data =
[[129 125 132 133 132 123 127 125 119 128 124 136 129]
 [124 142 128 125 125 129 124 117 125 129 124 135 129]
 [142 123 128 133 141 133 128 143 126 128 122 124 112]
 [126 124 131 124 130 112 107 124 116 120 130 126 124]
 [133 135 133 116 130 142 119 125 131 141 128 111 116]
 [132 127 121 120 128 141 116 126 127 130 131 123 131]
 [131 127 125 126 127 134 129 124 119 146 129 139 135]
 [131 145 132 133 125 132 131 133 135 120 130 126 123]
 [140 126 129 127 136 127 133 134 129 127 125 119 124]
 [136 110 126 120 136 111 116 140 118 133 131 120 135]
 [137 119 131 136 135 136 131 143 132 124 130 121 125]
 [130 132 126 118 121 114 124 130 124 137 139 124 138]
 [116 136 135 129 120 124 109 114 120 121 133 134 135]
 [122 119 119 121 131 126 120 125 130 119 122 124 125]]
Indices start at 0.
The entry just left of the largest entry -> 119
The top entry of the column that holds the smallest entry is 127
The entry at row 0, column 2 is 132
The bottom-left entry is 122
The entry in row 1 and column 2 -> 128
The entry in the bottom-right corner: 125
The entry at row 2, column 0: 142
Report the entry directly above the largest entry.
A: 130
The bottom entry of the column that holds the largest entry: 119
The entry at row 1, column 1 is 142
The top-right entry -> 129
The entry at row 0, column 1 is 125
The entry just right of the largest entry -> 129
Report the entry directly below the smallest entry.
A: 119
Report the top-left entry.
A: 129
The entry at row 1, column 0: 124
The entry directly above 145 is 127
The entry in row 2 and column 1 -> 123
Report the entry just left of the smallest entry.
A: 112
Report the entry directly above the smallest entry.
A: 128
The bottom entry of the column that holds the smallest entry is 120
Report the entry directly below the largest entry.
A: 120
The maximum: 146

Questions about the table below. Counting starts at 0.
1) Report the centre entry.
2) Report the entry in row 1 and column 1.
3) Report the entry in row 2 and column 0.
4) Report the entry in the bottom-right corner.
5) Report the entry just right of the centre entry.
6) Report the entry in row 2 and column 2.
7) Report the entry at row 0, column 2.
140	123	129	107	129	127	125	117	135
139	125	128	106	127	128	124	118	137
138	123	121	114	120	123	133	124	135
139	123	120	113	120	123	133	124	132
137	125	129	107	126	128	124	120	139
137	126	128	106	125	128	124	117	139
138	126	122	118	122	125	128	125	133
138	124	120	114	119	123	134	122	135
140	123	120	115	120	121	134	122	134
138	125	129	107	125	129	124	116	139
137	126	127	108	124	129	124	117	138
139	123	127	108	128	128	125	118	136
139	122	128	108	128	128	122	119	138
139	125	121	113	118	122	133	121	134
137	125	128	106	125	128	123	117	139
1) 119
2) 125
3) 138
4) 139
5) 123
6) 121
7) 129

Questions about the table below. Rows and columns are numbered from 0.
1) Give the minimum.
2) Give the entry in row 2 and column 0.
3) Give the entry just left of 128.
4) Give the entry at row 0, column 0.
5) Give the entry at row 0, column 1.
6) Give the entry in row 1 and column 0.
7) Give the entry at row 1, column 2.
8) Give the entry directly below 123.
[[141 119 131 133 138 125]
 [133 119 115 122 136 126]
 [123 133 119 142 129 132]
 [121 138 112 101 111 128]]
1) 101
2) 123
3) 111
4) 141
5) 119
6) 133
7) 115
8) 121

Questions about the array below. Counting starts at 0.
1) The bottom-left entry?
2) The entry in the top-right corner?
3) The entry at row 1, column 0?
4) The entry directly above the centre entry?
5) The entry in row 1 and column 2?
6) The entry just right of 145?
7) The entry in row 2 and column 0?
8) The entry in row 0 and column 2?
[[138 130 122 142 117 119 135 132 128 122 125 133 131 124 116]
 [120 105 127 136 119 140 114 133 133 144 113 141 144 134 118]
 [123 107 129 136 120 140 116 134 135 144 115 140 142 134 121]
 [116 123 134 113 139 140 118 124 128 138 130 125 128 134 140]
 [138 147 135 109 135 116 141 119 126 115 139 103 100 113 148]
 [121 105 126 141 117 140 115 135 134 144 113 145 147 136 115]
 [137 131 122 142 118 119 135 132 128 122 126 133 131 125 116]
 [126 127 126 126 127 126 126 126 126 126 127 127 127 127 126]
 [142  99 153 114 106 138 120 128 153 153 102 106  99 102 153]
 [138 131 122 143 118 119 136 132 128 121 126 133 131 125 115]
 [117 124 133 114 139 138 120 124 127 135 131 125 128 133 139]]
1) 117
2) 116
3) 120
4) 119
5) 127
6) 147
7) 123
8) 122
